Each row is followed by its group and then its class within the group.
[71 -255 21 -176 263 -161 44 5 31 200 -51 -31 80 -3 5 47 -131 13 1 102 -10 17 -238 -19 -3 -8 30 -57 -41 9 -65 -53 82 76 96 -155 70 151 0 -244 25 2 53 -72 -4 -97 -18 -8 32 9 -47 -2 -83 -30 36 -8 56 30 -104 71 -223 -4 11 50 -37]	X > GR
[-28 -578 -249 -283 -12 -529 -63 -31 -67 18 -83 17 55 40 44 35 -72 -28 20 -29 -45 -363 175 38 -179 -30 -150 207 -58 10 213 -37 -32 -70 -35 -134 34 -25 -26 -679 -7 97 -5 27 -16 44 57 -36 -328 44 102 -24 -41 -111 155 -25 -8 -147 -77 159 -333 -251 -86 11 -97]	X > SD
[71 311 -98 -137 -65 -358 15 -11 65 114 65 -108 121 27 -40 93 -29 -34 0 58 33 432 100 97 -17 -60 36 -217 -29 -81 47 69 6 -86 -20 -39 96 -311 -90 70 -6 72 -80 135 -64 89 391 117 -61 33 4 -107 126 -126 118 62 -54 7 -31 -72 171 -6 -80 46 54]	M > NF
[83 -36 168 8 -19 -38 79 18 61 170 80 -73 1 -17 27 72 34 -63 -10 50 -17 312 7 6 18 -6 -282 -166 1 -63 38 91 -47 -118 -14 -40 77 -245 -21 23 -14 -7 2 77 -17 -16 145 44 -68 -39 -22 144 106 -48 109 30 -86 -43 9 -116 386 226 5 -27 86]	M > GN
[13 679 254 -31 -80 -189 54 31 122 23 -5 -75 -18 -20 -52 11 80 -26 -29 -6 34 178 163 -137 -32 56 244 -95 14 -74 14 83 -28 -43 22 24 -36 -258 -9 242 -11 37 8 12 3 117 32 20 19 39 -160 -180 51 -41 -17 -2 -29 7 -27 -65 -24 -66 25 71 64]	M > NF
[32 62 -55 -34 48 -68 -21 -45 1 66 27 -29 55 5 -134 62 -18 6 30 84 32 313 8 22 21 -56 110 -119 13 -41 -103 13 17 28 -38 -58 -2 -253 11 354 -13 -33 30 12 0 -118 59 37 128 15 -16 38 91 -44 -64 9 -61 26 48 -3 117 90 -63 14 70]	M > NF
[49 -526 -62 -90 133 -378 50 -110 -105 -110 -111 -6 137 60 15 9 -2 -17 31 62 -56 -59 48 11 -45 -11 30 105 -34 -28 20 -59 -4 53 -27 -176 101 77 17 -46 22 10 -25 24 -2 -57 -99 -81 77 -38 -37 -58 -147 -127 -17 45 32 50 22 -9 40 145 -79 -31 -40]	X > SD
[91 161 207 -80 3 -295 4 17 31 88 -124 -26 122 13 -55 41 -21 -40 -93 66 -5 -25 -69 12 -39 -53 26 -35 -12 -13 59 -45 12 -45 68 -56 -25 154 22 -525 -32 -18 -42 54 -49 9 -45 57 -106 74 1 -118 -95 -27 113 6 154 6 78 23 133 317 -16 -45 34]	X > SD
[-90 -679 -130 -75 107 -131 22 -117 -66 -7 2 1 132 -66 -3 52 -5 73 1 18 9 -7 -63 -18 -7 10 -21 151 -34 -4 25 98 22 64 -73 -198 30 -50 -2 -401 24 114 40 -28 166 -107 -11 12 48 35 45 125 -138 93 37 -23 33 48 -12 67 61 88 -23 -50 -18]	X > SD
[120 -146 -154 -82 -49 -425 27 -11 -28 -90 -19 -52 68 21 10 67 241 32 -2 103 -19 -76 2 62 -54 -4 -26 -9 -69 22 11 -74 50 -52 60 -204 14 489 -17 -472 63 -16 -26 -50 22 -66 -163 5 16 237 13 -133 -62 39 39 -38 13 -45 -131 76 -164 62 -88 -11 -3]	X > GR
[55 387 -77 40 -86 -76 31 -70 104 67 91 -7 -55 36 -109 55 -13 -43 61 52 -4 354 -20 22 72 -6 121 -230 5 8 -43 17 24 -62 21 -40 -21 -163 -5 139 -13 -57 40 141 -37 -26 24 -4 49 -30 -91 -12 143 31 -86 -28 -57 36 -22 -35 173 47 -106 -40 -36]	M > GN
[14 287 51 -34 -58 11 72 -56 68 61 79 -197 -36 -22 -83 47 96 -30 31 -3 21 350 93 30 43 6 130 -113 -19 -20 -13 -21 7 -4 -74 55 8 -405 -106 164 -22 -39 5 -13 79 -41 92 -10 97 -25 -13 -26 32 -54 50 -22 -64 -23 16 7 371 171 -89 16 115]	M > GN
[17 331 -14 2 -49 68 65 -28 46 39 47 -38 1 -6 -17 99 -4 20 -2 13 53 321 36 22 58 1 123 32 20 298 9 41 -16 -9 -65 -40 59 -311 -26 67 -52 19 82 71 14 -23 123 -5 1 -4 -61 18 64 -63 75 28 -39 -48 42 -27 286 171 -9 -37 -7]	M > GN
[20 246 82 -97 44 -133 112 -51 95 210 74 -48 -18 95 -4 78 46 16 -29 28 -59 222 63 5 -13 -29 165 -169 -18 -45 25 5 -11 -32 16 -66 20 -239 12 -89 28 -42 3 84 93 -75 130 0 32 -28 -81 68 92 -7 32 -37 -33 -9 8 -37 228 276 -54 -38 95]	M > NF
[49 432 64 -76 -95 -228 43 7 34 -64 10 -35 15 -28 4 42 -65 11 47 97 -3 219 36 23 -21 24 64 -167 -27 -24 -89 -8 -4 -20 -97 506 44 7 3 188 13 15 -5 55 -20 -96 91 15 1 2 -51 -52 107 -5 111 -49 -32 -58 -125 -21 -65 -117 -141 63 -72]	M > NF
[28 -220 -225 -9 65 -189 55 0 -78 -35 -63 32 107 -41 23 62 -7 21 -46 96 -35 3 38 -44 -9 87 -34 -47 -21 11 67 -113 20 63 145 -67 18 166 50 -243 9 -28 12 -37 -48 -97 3 -4 127 29 2 10 -49 13 3 -79 41 -45 -67 54 -243 -60 -26 -32 -94]	X > GR
[101 659 5 -11 -21 -319 10 54 55 -35 9 -103 47 -7 -86 183 -2 58 0 117 -35 387 114 28 -19 -20 73 -89 -15 -8 -126 -44 60 -60 -7 -61 -28 42 -2 300 -34 129 -16 129 30 -41 44 24 148 23 -105 -70 12 -11 110 8 -52 8 -30 32 309 463 -40 -23 29]	M > NF
[-52 285 -56 -91 70 -187 -24 -135 65 -15 -58 -4 38 -20 82 -3 46 -18 -43 97 16 -194 -59 7 -128 -7 79 190 -61 55 58 -111 54 -8 -1 -134 0 176 -33 -679 30 -37 -1 -195 72 -41 -71 -21 70 -85 8 14 -129 57 32 17 86 59 -73 189 43 341 -18 -166 107]	X > GR
[11 197 -30 -19 -120 7 -38 -8 28 61 61 -8 -26 15 -28 20 49 7 19 -8 46 325 127 -17 41 -57 147 -71 3 -52 -36 54 -18 -42 -48 6 36 -323 -64 262 -74 8 -33 17 -77 -22 142 -38 -60 2 -7 40 115 -120 25 18 -62 -24 21 -38 244 82 -24 -2 10]	M > GN
[145 -679 -166 -156 73 -341 2 -9 -37 -25 24 1 135 -129 61 101 6 27 17 42 -12 -26 77 -27 -26 36 -1 77 -22 28 -3 -50 -12 21 1 -103 14 76 33 -413 -71 16 -2 -137 69 -27 16 41 103 60 -21 43 -185 71 -1 -45 104 48 28 70 30 142 -29 -1 216]	X > GR
[45 597 71 -24 -115 -358 -22 -73 162 166 43 -123 28 11 -72 28 111 15 -127 144 -5 466 161 21 -88 9 124 -307 5 -27 3 45 8 -112 27 -117 -29 -222 -84 45 -67 -70 -62 66 -54 -47 25 7 93 8 -85 50 42 -183 -47 47 -36 48 50 78 308 187 -193 -60 91]	M > NF
[10 333 -141 108 -10 -37 39 30 117 -57 61 37 -157 1 -70 320 -8 -28 21 23 1 266 45 -17 87 -48 30 -91 5 -34 -61 41 -21 -50 -1 38 -12 -268 13 65 -16 -55 -10 89 13 13 136 -4 -29 35 -81 -119 122 5 32 -18 -68 -22 5 -36 107 -5 9 51 33]	M > GN
[65 -27 62 -45 46 -195 -1 -96 68 -35 -71 -159 56 1 -27 -31 -4 -13 -23 102 6 -140 -35 -36 -102 -103 27 52 34 40 43 -89 -10 17 57 -181 -34 151 -101 -650 66 -9 -5 -188 28 -17 -58 -9 45 38 46 -13 -116 68 37 -7 58 43 -24 83 -101 -36 7 -42 48]	X > GR
[11 -679 163 -28 126 -69 49 -62 -123 -41 -96 -90 196 -3 9 -57 -40 15 23 71 -19 -59 -32 -13 -14 25 59 175 15 56 -79 -39 -40 167 -70 -275 -50 -13 51 54 67 44 20 -173 16 -167 -39 -56 124 -7 -3 116 -209 25 -50 10 79 172 37 -59 216 60 -27 -65 84]	X > SD
[97 58 71 -144 -55 -201 82 23 50 -117 -56 -18 51 26 -24 26 -42 -31 7 -40 25 -34 78 -34 -171 17 -14 90 -57 57 -10 -61 26 -46 -36 -66 2 12 -66 -404 21 48 -11 -147 -43 -4 -82 -6 -50 -17 7 -147 -55 46 48 -53 54 -44 -69 47 -191 -68 -37 -12 -7]	X > GR
[-14 -116 -7 -140 55 -191 -28 -2 -91 108 -69 20 71 10 40 -47 8 25 -73 56 -35 -205 104 12 -56 -84 -49 98 -7 23 107 -144 -1 -16 -19 -65 -24 196 29 -21 84 -10 -145 -105 32 -8 -265 -48 58 43 79 -43 -151 -8 -47 5 -9 17 6 55 -167 189 32 3 79]	X > GR
[67 135 195 -35 -62 -258 30 -63 114 130 -17 0 7 68 -7 105 -23 -90 0 36 -5 331 87 -8 13 50 101 -178 -17 -90 45 37 34 -56 -10 -73 1 -253 -60 60 -124 -38 21 72 -15 10 54 -50 17 31 -99 -19 -23 1 -19 -1 -8 48 22 -24 165 -120 -2 13 81]	M > NF
